In the rows, zero is written as 128.
Facts:
z101	α	z636; z123	α	z489; z141	α	z500; z148	α	z649; z151	α	z94; z16	α	z92
z167	α	z748; z170	α	z167; z175	α	z857; z178	α	z858; z191	α	z289; z193	α	z732
z194	α	z383; z195	α	z313; z199	α	z372; z206	α	z689; z211	α	z805; z221	α	z682
z227	α	z853; z228	α	z917; z23	α	z663; z237	α	z285; z268	α	z170; z270	α	z199
z271	α	z221; z276	α	z123; z285	α	z394; z289	α	z539; z316	α	z268; z318	α	z545
z335	α	z476; z336	α	z431; z339	α	z528; z372	α	z871; z377	α	z419; z385	α	z486
z386	α	z593; z394	α	z977; z395	α	z510; z397	α	z23; z414	α	z229; z415	α	z141
z427	α	z653; z428	α	z157; z431	α	z752; z450	α	z683; z459	α	z101; z467	α	z915
z48	α	z376; z489	α	z271; z502	α	z48; z506	α	z809; z510	α	z257; z511	α	z859
z525	α	z534; z528	α	z573; z534	α	z512; z539	α	z178; z545	α	z504; z548	α	z242
z574	α	z502; z580	α	z590; z593	α	z398; z612	α	z838; z629	α	z10; z633	α	z428
z642	α	z614; z645	α	z297; z648	α	z821; z682	α	z709; z685	α	z720; z689	α	z645
z702	α	z648; z704	α	z951; z708	α	z192; z709	α	z978; z715	α	z191; z720	α	z937
z725	α	z629; z730	α	z187; z732	α	z237; z749	α	z214; z763	α	z508; z781	α	z763
z805	α	z642; z809	α	z602; z840	α	z904; z857	α	z98; z858	α	z580; z859	α	z702
z863	α	z397; z864	α	z427; z871	α	z16; z884	α	z725; z888	α	z704; z891	α	z395
z90	α	z631; z904	α	z946; z914	α	z511; z915	α	z815; z919	α	z633; z92	α	z414
z921	α	z296; z939	α	z839; z94	α	z693; z946	α	z574; z951	α	z413; z958	α	z236
z968	α	z467; z977	α	z175; z978	α	z328; z98	α	z863; z10	Λ	z16; z128	Λ	z170
z141	Λ	z958; z147	Λ	z23; z151	Λ	z431; z157	Λ	z821; z170	Λ	z863; z187	Λ	z147
z191	Λ	z48; z192	Λ	z732; z193	Λ	z564; z206	Λ	z398; z221	Λ	z312; z229	Λ	z915
z237	Λ	z395; z239	Λ	z157; z242	Λ	z141; z257	Λ	z602; z268	Λ	z313; z270	Λ	z919
z285	Λ	z199; z289	Λ	z539; z296	Λ	z839; z315	Λ	z211; z318	Λ	z228; z338	Λ	z237
z372	Λ	z376; z376	Λ	z864; z377	Λ	z296; z383	Λ	z838; z386	Λ	z415; z394	Λ	z718
z408	Λ	z858; z413	Λ	z574; z415	Λ	z123; z419	Λ	z663; z427	Λ	z397; z428	Λ	z489
z431	Λ	z693; z450	Λ	z545; z459	Λ	z486; z471	Λ	z871; z48	Λ	z328; z489	Λ	z427
z500	Λ	z552; z502	Λ	z214; z506	Λ	z525; z510	Λ	z975; z511	Λ	z781; z512	Λ	z580
z528	Λ	z90; z539	Λ	z417; z545	Λ	z10; z573	Λ	z339; z574	Λ	z951; z580	Λ	z857
z602	Λ	z653; z612	Λ	z884; z614	Λ	z151; z629	Λ	z614; z631	Λ	z816; z636	Λ	z853
z642	Λ	z917; z648	Λ	z710; z653	Λ	z414; z660	Λ	z511; z663	Λ	z704; z693	Λ	z715
z709	Λ	z573; z710	Λ	z318; z715	Λ	z921; z718	Λ	z257; z730	Λ	z946; z732	Λ	z648
z752	Λ	z730; z753	Λ	z178; z763	Λ	z709; z781	Λ	z80; z805	Λ	z528; z815	Λ	z660
z838	Λ	z98; z840	Λ	z968; z857	Λ	z193; z858	Λ	z467; z859	Λ	z236; z863	Λ	z315
z869	Λ	z128; z871	Λ	z937; z884	Λ	z815; z891	Λ	z531; z90	Λ	z428; z908	Λ	z694
z914	Λ	z459; z917	Λ	z981; z937	Λ	z229; z942	Λ	z377; z946	Λ	z187; z951	Λ	z942
z968	Λ	z708; z975	Λ	z285; z977	Λ	z891; z978	Λ	z763; z981	Λ	z450; z10	κ	z904
z123	κ	z809; z128	κ	z633; z141	κ	z148; z147	κ	z888; z151	κ	z504; z157	κ	z613
z16	κ	z904; z170	κ	z633; z178	κ	z276; z187	κ	z888; z191	κ	z227; z192	κ	z92
z193	κ	z929; z195	κ	z336; z199	κ	z297; z206	κ	z649; z211	κ	z633; z214	κ	z167
z221	κ	z240; z228	κ	z92; z229	κ	z271; z23	κ	z888; z236	κ	z593; z237	κ	z508
z239	κ	z613; z242	κ	z148; z257	κ	z590; z268	κ	z682; z270	κ	z725; z285	κ	z297
z289	κ	z939; z296	κ	z101; z312	κ	z240; z313	κ	z682; z315	κ	z633; z318	κ	z92
z328	κ	z227; z335	κ	z982; z338	κ	z508; z339	κ	z470; z372	κ	z385; z376	κ	z385
z377	κ	z101; z383	κ	z308; z386	κ	z809; z389	κ	z160; z394	κ	z590; z395	κ	z508
z397	κ	z901; z398	κ	z649; z408	κ	z548; z413	κ	z101; z414	κ	z590; z415	κ	z809
z417	κ	z939; z419	κ	z316; z427	κ	z901; z428	κ	z901; z431	κ	z504; z450	κ	z904
z459	κ	z556; z467	κ	z548; z471	κ	z271; z48	κ	z227; z486	κ	z556; z489	κ	z901
z500	κ	z94; z502	κ	z167; z506	κ	z749; z510	κ	z297; z511	κ	z476; z512	κ	z929
z525	κ	z749; z528	κ	z901; z531	κ	z645; z539	κ	z939; z545	κ	z904; z552	κ	z94
z564	κ	z929; z573	κ	z470; z574	κ	z101; z580	κ	z929; z602	κ	z590; z612	κ	z476
z614	κ	z504; z629	κ	z504; z631	κ	z194; z636	κ	z89; z642	κ	z904; z648	κ	z92
z653	κ	z590; z660	κ	z476; z663	κ	z316; z683	κ	z534; z689	κ	z685; z693	κ	z504
z694	κ	z175; z702	κ	z720; z704	κ	z316; z708	κ	z62; z709	κ	z470; z710	κ	z92
z715	κ	z504; z718	κ	z590; z730	κ	z888; z732	κ	z92; z748	κ	z991; z752	κ	z888
z753	κ	z276; z763	κ	z470; z781	κ	z476; z80	κ	z476; z805	κ	z901; z815	κ	z476
z816	κ	z194; z821	κ	z613; z838	κ	z308; z839	κ	z101; z840	κ	z62; z853	κ	z89
z857	κ	z929; z858	κ	z548; z859	κ	z593; z863	κ	z633; z864	κ	z385; z869	κ	z633
z871	κ	z271; z884	κ	z476; z891	κ	z645; z90	κ	z901; z908	κ	z175; z914	κ	z556
z915	κ	z271; z917	κ	z904; z919	κ	z725; z921	κ	z504; z937	κ	z271; z942	κ	z101
z946	κ	z888; z951	κ	z101; z958	κ	z148; z968	κ	z62; z975	κ	z297; z977	κ	z645
z978	κ	z470; z98	κ	z308; z981	κ	z904

Known rows:
z338: [125 132 118 123 118 141 147 143 126 116 121 131 128 142 136 121 126 143
 141 113 133 123 124 126 126 131 113 142 131 134 129  96 131 142 145 111
 148 136 150 137 131 125 118 143 122 129]
z308: [ 98 131 119 133 131 151 121 119 131 129 133 106 129 106 137 129 131 146
 132 113 110 146 112 139 116 144 137 123 136 107 133 109 120 143 135 120
 138 114 139 129 120 141 142 134 136 113]
z394: [ 88  19  45 153 133  92 104 180 180 104 113 158 113 180  91 101  96 150
 112 163 131 101  91 148 172  50 152 208  78 116 161 130 156  88 151 117
  81 116 114 134 142 133 127 182 112 142]
z921: [137 164 150 104 115 150 132 126  80 136 119 127  89 108 170 137 152 151
  82 187 113 160 124 121 155 140 128 118 134 152 142 172 122  94  98 201
  28 114 114 107 140 102 172  71 138 124]
z991: [ 96 131 118 133 132 151 120 119 132 129 133 105 128 106 136 129 130 146
 133 114 109 146 112 139 116 144 138 123 136 108 134 109 120 144 135 120
 138 113 140 128 119 141 143 134 136 113]
z642: [165 146 142 109  92  92 123 122 176 140 131 158 162 178 119 121 100 125
 142 157  80  97 147 107 134 118 167 154 120 159 152 108 135 173 138 115
 175 154 152  92 137 131 135  96 112 119]
z693: [127 167 136  98 103 167 153 139  80 125 112 125  89 118 178 130 151 168
  95 169 112 159 116 123 149 147 115 131 140 155 146 132 124 112 118 181
  52 120 143 117 141 102 164  85 133 122]
z511: [133 120 140  99  98 110 107 114  92 141 125 156 114  72  63 125 103  93
 100 116 129 121 174 146 105 112 108  97 119 162 126 199 119  78 124 116
 105  92 110 124 142 149 118  94  99 101]
z853: [128 139 117 118 120 148 144 143 124 121 123 123 127 131 138 120 126 144
 136 120 131 128 126 122 124 127 112 137 130 127 127 104 128 141 139 118
 135 130 144 131 130 128 124 140 127 123]
z710: [136 148 123 116 132 156 123 153 122 128 135 117 129 122 142 120 117 146
 129 127 149 127 134 104 125 110 104 136 137 107 110 125 125 134 116 134
 106 123 108 130 137 124 126 145 135 116]
z191: [140  99 169 149 142  79 125 119 156 178 117 149 111 122 157 151 125 123
 149 110 161 108 105 132 145 128 139 117 119 150 111 109 163 144 157 135
 154 130 138 150 170 114  83  82  90 153]
z683: [132 141 118 113 122 149 140 144 122 129 127 120 126 125 137 116 125 142
 130 122 129 133 127 125 121 125 115 130 137 118 126 108 125 138 131 123
 124 127 137 132 127 131 130 134 129 117]
z239: [124 131 117 123 118 141 146 142 126 116 121 130 128 142 136 122 126 143
 141 113 132 123 123 126 125 132 113 143 131 135 129  96 131 142 145 111
 147 136 151 136 130 125 118 142 122 129]
z431: [126 144 148 117 106 134 143 129  89 120 114 145  92 137 168 142 154 149
  97 169 116 147 115 135 160 154 129 134 135 172 150 145 130  99 121 178
  66 129 136 120 140  93 158  80 124 140]
z614: [116 151 133 109  94 155 165 141  86 108 104 143  91 146 179 133 153 169
 110 150 114 145 107 136 153 163 113 147 142 175 154 104 131 118 144 158
  90 134 167 130 140  95 150  95 120 137]
z336: [ 99 112 131 148 138 122 106 105 139 131 137 120 131 116 126 140 134 125
 127 120 112 137 115 146 126 145 153 120 131 117 136 133 123 128 129 125
 139 118 124 127 118 136 140 125 132 127]
z289: [146  94 185 154 150  67 122 115 168 208 113 150 103 108 173 157 123 127
 154 105 174 106  93 131 148 126 142 106 116 152 101 101 177 154 166 143
 157 125 143 159 190 113  68  58  77 157]

Rows:
No name comes twice in this set of rows, the named rows included.
[138 149 120 111 128 154 133 144 119 133 129 115 125 116 138 118 121 143
 128 131 134 134 133 111 122 116 109 128 132 114 118 124 124 136 121 133
 109 120 123 124 132 130 131 136 135 114]	z573
[138 160 123  64 100 162 122 125  86 148 122 123 106  42  78 106  99 126
  96 124 126 143 177 128  82  98  90  98 124 131 122 183 107  94 121 134
  79  72 121 129 142 168 123  99 124  74]	z80
[130 123 132 134 131 125 122 144 132 118 134 139 132 149 133 131 121 133
 135 119 153 112 130 118 135 120 114 146 135 126 118 124 133 129 130 123
 131 136 112 138 137 115 116 146 124 136]	z730
[123 138 119  79  87 148 142 129  93 125 113 145 110  79  79 109 102 129
 115  97 129 127 165 144  86 116  87 120 127 156 134 143 117 105 155 102
 128  91 154 146 142 159 104 113 107  93]	z815
[141 154 123 108 130 156 127 142 118 137 132 109 125 106 137 118 121 141
 121 139 134 137 136 107 122 111 112 123 130 108 115 136 122 132 112 142
  96 116 114 121 133 132 135 132 139 110]	z564
[170 174 131  86  92 130 128 132 166 150 131 132 157 150 130 108  96 143
 137 163  77 114 149  91 121 108 154 147 123 136 146 104 126 183 128 126
 149 140 153  86 137 141 145 101 126  95]	z981
[134 124 134 132 130 118 123 127 129 129 129 133 129 133 126 130 128 121
 126 133 134 122 132 125 132 124 128 129 125 132 125 140 131 121 123 132
 124 130 118 127 131 124 126 127 126 133]	z864
[ 97  26  37 153 141  93 107 177 169 125 113 155 109 149  98 107 101 137
 104 160 112 118  91 146 166  59 156 175  71 139 157 143 138  92 144 107
  83 127 117 110 140 129 160 147  92 128]	z237
[144 145 136 121 143 140 103 140 123 141 143 118 128 110 134 126 118 130
 115 144 150 128 143 100 131 102 117 123 132 101 106 162 123 119  97 154
  81 116  79 121 137 124 134 132 141 117]	z228
[130 106 110 133 138 117 112 144 137 135 130 135 122 127 120 124 118 124
 115 145 132 124 126 121 141  99 132 135 112 126 126 153 129 112 117 134
  96 126 103 118 135 124 140 130 120 126]	z193
[101 129 129 136 140 150 112 129 141 144 136 108 126 104 154 134 123 154
 140 104 133 139 106 129 121 134 129 126 140  99 119 101 131 153 139 124
 135 111 128 139 137 134 127 131 128 114]	z590
[179 168 145  92 104 110 106 118 168 162 139 134 158 139 120 116  97 124
 123 182  78 115 158  89 126  99 168 132 118 133 141 143 124 165 106 147
 126 134 123  77 138 140 154  85 131  98]	z545
[123 113 171 116 102 100 119  87 147  97 118 128 134 179  82 107 131 133
 126 182 141 104 142 151 143 110 152 174 125  80 155 140 176  95 128 190
  90  83 131 167 117 162  56 177 203 165]	z857

Now the same nodes, written a new way:
Known rows:
z689: [129 116 120 124 127 128 128 129 126 143 141 125 134 126 128 128 128 124
 116 126 116 124 116 127 122 117 110 120 119 136 124 125 138 136 145 124
 129 138 132 145 130]
z377: [105  96 127  90 125 153 148  40 121 130 132 125 126 125 121 111 181  65
 106 119 146 145 128 114 135 117 140 127  87 102 129  95 143  82 123 110
 115 108 119 153 124]
z937: [149 166 129 141 131 137 119 158 128 123 137 125 124 140 129 133 131 158
 139 133 132 133 123 151 116 119 129 133 139 131 140 142 130 148 137 131
 124 135 117 105 127]
z16: [139 109 111 128 125 147 148 128 111 144 146 138 147  94 128 119 148 118
 147 153 111 120 130 174 126 135 122 184 142 122 125 143 109  89 110 163
  89 103 120 147 113]
z398: [159 152 153 148 119 131 107 199 126 141 131 150 114 162 119 146 141 138
 155 119 134 120 118 157 125 111 135 120 124 125 132 144 139 155 130 105
 129 116 118 108 120]
z512: [154 179 143 142 126 124 104 197 123 117 134 138 124 138 121 113 113 167
 125 121 132 139 119 136 123 112 116 131 125 132 146 138 125 167 128 134
 143 133 130  84 129]
z612: [112 103 155 153 113 110 119 157 135 145 109 164 130  95 117 145 141  88
 112  97 143 158  87  88 138 140 145 121 111 131 111 123 126 132 156 117
 158  85 149 177 121]
z753: [135 137 133 134 127 124 123 125 131 125 126 129 125 126 123 133 120 131
 120 122 133 121 123 117 127 129 126 119 124 126 114 125 130 139 120 127
 139 132 135 110 133]
z383: [151 182 143 150 128 126 109 169 126 122 131 139 122 151 122 126 118 164
 139 121 137 128 116 133 122 119 130 124 132 123 140 142 126 160 134 127
 133 125 123  85 122]
z427: [113 107 137 115 103 148 129 117 126 112 146 120 127 155 146 125 147 124
 131 150 120 128 120 142 137 162 109 147 136 144 137 124 103 136 129 117
 100 134 108 177 131]
z653: [136 142 134 130 122 137 127 134 128 123 140 121 123 113 136 148 145 130
 135 127 120 127 137 168 115 113 137 148 142 130 139 154 127 143 135 136
 112 158 112 116 134]
z548: [ 99 122 126 127 142 124 147 125 128 142 119 118 148 129 132 128 112 122
 154 118 119 121 121  89 142 143 145 107 110 122 125 114 134 120 136 109
 126 114 127 147 114]
z415: [116  92 147 112 107 116 121 142 130 147 126 148 136 113 121 131 123  90
 118 102 118 133 120  97 145 125 113 120 102 130 122 112 133 124 125 119
 143 119 149 143 127]
z285: [138 119 122 114 126 129 124 129 131 127 131 128 128 114 128 117 123 130
 111 126 126 134 135 132 124 127 105 134 129 136 133 124 134 130 133 137
 131 137 136 139 138]
z221: [133 132 127 130 130 123 125 142 132 126 124 125 123 127 125 130 122 135
 126 119 135 118 124 126 122 129 126 120 120 130 115 119 128 135 124 124
 139 136 134 116 135]
z556: [124 124 125 123 132 123 133 150 124 132 127 125 133 139 130 127 119 144
 141 128 130 129 132 127 130 125 123 112 122 137 132 135 130 126 130 121
 140 130 125 121 125]
z90: [110  84 155  97 111 130 114  65 140 105 119 150 104 168 134 126 130 105
 128 146 125 118 133 110 152 170 106 132 128 129 125 102 117 104 106 106
 120 104 132 182 132]

Rows:
No name comes twice in this set of rows, the named rows included.
[143 197 132 167 136 135 123 227 114 142 141 133 140 136 122 123 119 185
 133 116 145 163  81 117 118 131 132 125 127 134 157 156 129 164 187 127
 145 107 116 126 112]	z476
[140 110 128 147 128 126 140 130 120 146 136 138 138 133 123 147 138 130
 174 130 127  91 120 144 128 132 143 132 110 130 104 143 120 105 107 114
 120 115 120 123 105]	z904
[113 106 128 137 138 116 134 104 137 125 109 149 122  90 123 128 129 118
  90 126 146 167 106  98 127 154 135 132 135 131 116 121 128 106 165 141
 153  93 150 193 128]	z884
[131  95 111 124 132 133 146 137 112 154 133 135 146  84 118 110 127 102
 130 136 105 114 111 134 133 143 107 179 120 114 101 112 127  86 116 150
 100 104 143 161 112]	z450
[ 96 132 101 141 128 133 121  56 123 156 103  98 138 127 127 131 120 106
 103 133 123 128 115  65 142 149 155 131 144 114 124 114 133 154 126 134
  84  96 128 114 137]	z151
[110 123 160 136 100 142 116 139 126 109 141 132 128 164 138 133 143 119
 151 126 122 119 103 118 148 158 128 149 122 133 138 122 102 155 122 107
 108 121 108 153 121]	z428
[ 95  99 109 130 135 133 155 102 133 127 122 123 137  69 141 123 146 111
  93 142 139 175 116 113 124 155 145 142 142 133 125 128 117  99 179 154
 127 104 130 206 128]	z781
[138 169  95 158 112 150 111 123 119 151 127  89 127 155 131 142 133 134
 109 151 129 137 123 135 117 124 155 141 165 130 145 156 131 174 143 141
  77 109 105  83 138]	z693
[101  81 106 122 106 143 118  75 122 171 105 111 133 131 131 145 146  66
 113 149 117 142 148 101 146 136 153 148 150 118 138 126 132 116 127 137
  68  78 122 146 127]	z921
[ 93 162 132 133 139 135 128 148 113 151 122 119 150 120 122  99 102 129
 139  98 108 141  89  63 148 144 133 133 109 104 151  99 147 139 157 126
 115 101 137 150 108]	z335
[123 104 134 100 131 117 118 129 124 137 118 152 121 130 118 107 109 114
 115 117 113 149 132  98 140 131 102 132 121 124 148 107 142 102 129 133
 137  96 155 168 123]	z195
[143 128 105 168 129 131 142 158 140 122 145 120 123  94 137 156 157 137
  93 150 151 148 100 162  92 129 135 119 139 155  99 159 120 146 178 132
 149 144 115 158 147]	z815

The same nodes again, as new rows of numbers:
Known rows:
z428: [115 151  98 136 146 166 121 104 108 138 130 110 162  90 132 119 120 127
 149 112 108 111 132 128 119 128  73]
z268: [130 153 125 106 143 174 173 112 138 127 114 110 137 118 148 124 128 108
 115 118 118 135 131 137 153 125 140]
z510: [124 150 128 107 148 168 167 114 138 122 117 106 143 121 144 122 128 111
 115 119 123 135 132 136 153 122 146]
z191: [155 154 145 143 180 168 106  86 116  77 169 139 184 147 147 132 118 127
 127 143 158 161 231 118 169  85 188]
z593: [137 118 124 115 135 133 112 136 120 142 119 139  73 159 129 129 126 141
 140 134 124 140 124 145 160 129 107]
z574: [ 71  52 137  96 101 127 136 137 133  92 160 119 129  61 100  43 126 165
 114  54 183  76 157 170 187 155 213]
z289: [158 157 146 148 184 167 101  83 114  73 173 140 186 148 147 132 117 127
 128 146 164 163 241 119 169  79 193]
z431: [111 160 130 167 113 160 147 106 120 131 165 116 102 122 126 149 166 107
 118 131 124 104 129 127 129 147 150]
z128: [127 128 135 114 140 153 156 114 146 120 115 114 149 123 128 124 128 118
 119 128 127 139 130 129 137 125 139]
z389: [129 132 127 128 126 131 136 120 131 129 128 128 136 117 129 126 127 117
 126 127 128 125 129 125 118 130 132]
z296: [148 159 111 119 103  73 105 149 134 143 118 115 121  75 134 111 148 142
 153 126 161 101 138 155  79 129 173]
z147: [142 111 129 138 113 113 127 117 144 132 122 140 139 113 113 128 133 120
 129 139 132 127 127 122  95 137 115]
z187: [133 133 118 133 140 106 141 115 146 132 106 109 132 122 110 119 137 110
 128 140 156 126 128 141  95 120 125]
z982: [134 116 127 116 136 131 109 140 117 139 121 137  76 161 128 129 124 146
 139 133 125 139 125 143 162 128 110]
z240: [135 115 126 116 136 132 110 138 118 139 121 137  78 160 127 130 126 146
 140 134 125 140 124 142 161 128 109]
z486: [140 133 109 153 120  75 116 123 133 143 118 126 120 114 107 122 139 112
 135 141 157 110 126 137  71 126 110]
z929: [135 113 129 114 137 132 112 136 123 139 118 137  81 160 124 129 125 144
 139 136 126 142 124 142 158 127 108]

Rows:
No name comes twice in this set of rows, the named rows included.
[150 119 119 148 103  98 119 118 137 143 125 149 126 104 117 128 135 114
 132 137 133 116 126 123  82 141 103]	z915
[126 147 116 132 144 110 141 119 132 133 114 106 126 124 120 119 133 109
 129 132 151 119 129 142 105 116 134]	z683
[122 135 138 105 150 167 167 113 146 115 114 105 153 126 133 122 127 117
 116 125 125 143 133 131 151 122 148]	z869
[186 129 134 191 143  94  46  86 109  93 185 183 170 132 121 139 125 129
 147 166 179 145 241 108  98  92 154]	z178
[174 143 140 170 164 131  73  84 111  82 180 164 179 141 134 137 122 128
 138 157 173 155 244 113 132  85 175]	z539
[134 114 147 109 122 176 154 112 147 118 126 138 158 114 140 131 123 122
 116 123 103 143 132 113 151 141 135]	z730
[144 133 125 118 129 148 159 108 148 134 109 126 135 113 130 125 132 108
 122 133 126 135 128 134 121 133 121]	z170
[163 151 141 157 175 145  93  84 117  82 169 143 179 145 136 132 121 126
 133 152 171 157 234 119 145  83 182]	z580
[ 98 188 120 157 148 161 170 102 122 129 148  78  95 135 126 140 170  97
 114 130 145 105 130 150 137 126 167]	z614
[146 104 130 109 137 139 124 127 136 144 106 139  79 158 120 127 126 138
 139 143 125 150 124 144 155 132 100]	z633

